Here is a tiny trained network, its code and every weight. The questions are about switching its units off for an input and a class, where a switched-off unit gives its printed mean instead of its output.

import numpy as np


def w(rows, s, z=0):
    codes = np.array(rows[::2]) - 128.0
    scale = np.full(codes.shape[1], s)
    scale[-1] = z or s
    return codes * scale


def f(y):
    return np.maximum(y, 0)


def log_softmax(a):
    a = a - a.max(-1, keepdims=True)
    return a - np.log(np.exp(a).sum(-1, keepdims=True))


def net(x, mask):
    res = np.array(x, float).reshape(1, 8) / 4 @ E
    y = f(res @ A[0][:, :-1].T + A[0][:, -1])
    res = res + np.where(mask, y, B[0][:, -1]) @ B[0][:, :-1]
    return log_softmax(res[-1] @ U[:, :-1].T + U[:, -1])


A, B = {}, {}
E = w([
[148,102,190],'x0',
[163,98,167],'x1',
[138,147,173],'x2',
[254,138,90],'x3',
[141,183,105],'x4',
[133,87,167],'x5',
[156,137,80],'x6',
[113,66,91],'x7',
],0.0065)
A[0] = w([
[85,234,173,56],'n1',
[6,52,116,103],'n2',
[171,119,147,253],'n3',
[135,105,193,134],'n4',
[144,139,106,212],'n5',
[136,180,132,171],'n6',
[181,143,130,69],'n7',
[183,73,246,116],'n8',
[124,194,151,79],'n9',
[138,205,159,129],'n10',
[193,137,100,198],'n11',
[143,87,119,195],'n12',
[131,123,133,183],'n13',
[138,112,154,125],'n14',
[101,147,125,82],'n15',
[130,113,121,105],'n16',
[147,114,174,102],'n17',
[191,105,65,116],'n18',
[152,82,196,127],'n19',
[162,144,152,75],'n20',
[99,107,139,130],'n21',
[156,55,222,130],'n22',
],0.011,0.0042)
B[0] = w([
[255,212,132,180],'n1',
[71,177,80,253],'n2',
[132,125,62,242],'n3',
[129,176,105,187],'n4',
[148,91,127,203],'n5',
[161,112,146,183],'n6',
[115,119,92,161],'n7',
[155,232,72,243],'n8',
[169,149,147,156],'n9',
[171,122,164,183],'n10',
[137,79,120,233],'n11',
[151,109,128,197],'n12',
[132,119,116,173],'n13',
[125,139,118,154],'n14',
[153,180,127,141],'n15',
[129,119,131,132],'n16',
[137,171,116,162],'n17',
[148,69,133,208],'n18',
[115,162,105,200],'n19',
[122,154,111,148],'n20',
[120,143,114,165],'n21',
[106,162,85,232],'n22',
],0.032,0.0051)
U = w([
[203,125,138,59],'0',
[141,69,55,254],'1',
[142,127,2,137],'2',
[229,36,19,141],'3',
[58,27,195,39],'4',
],0.0078,0.0079)

Each question gives the input, the list of numbers given to net, and the class t.
The units are the neurons (one row each of A and B). Each row of codes is followed by its name. A weight is (code - 128) times the scale printed after its matrix; where a second scale follows, it is the last column's (A, B and U).
mask holds one flag per neuron, in row order. A switched-off neuron (its flag False) gives its mean, the last column of its row in B, instead of its output. The means were averaged over made-up inputs and are rounded, as every weight is.
A unit's drop is (log p(t) with every unit on - log p(t) with that unit switched off) / (log p(t) with every unit on - log p(t) with every unit switched off).
The circuit of an input: a set's keep is (log p(t) with only the set's units on - log p(t) with every unit switched off) / (log p(t) with every unit on - log p(t) with every unit switched off). Starting from the 12 units with the biggest drops (on a tie, the unit counted first), units are removed one at a time, each time the one whose removal leaves the highest keep (on an exact tie, the one counted first), for as long as the keep stays at least 0.8.
circuit, biggest first: the units of the circuit, biggest drop first
k most important neurons: the k neurons with the biggest drops, biggest first
drop when u is switched off: that unit's drop, to one decimal
input [3,-8,5,-3,-5,-4,2,-1], class 1: circuit, biggest first	(n8)
input [-5,5,8,-1,-2,-2,-2,-4], class 0: circuit, biggest first	(n2 n1 n10 n11)
input [6,-8,-5,-4,4,0,7,7], class 1: circuit, biggest first	(n8 n3)
input [-6,-8,-7,-3,-4,1,8,1], class 1: circuit, biggest first	(n8 n3)
input [3,-6,-6,2,-4,6,2,-2], class 1: 2 most important neurons	(n1 n8)
input [-1,-3,-3,1,-3,1,-1,-2], class 1: 2 most important neurons	(n8 n1)
input [-7,3,-3,-4,-4,-5,-3,-8], class 0: 2 most important neurons	(n1 n3)
input [1,-2,-3,-1,6,3,-3,-7], class 0: drop when n1 is switched off	0.1
input [1,-5,-5,-4,8,-1,6,2], class 1: drop when n22 is switched off	0.1
input [-6,5,-8,-1,-6,-7,-6,-8], class 3: drop when n8 is switched off	0.4
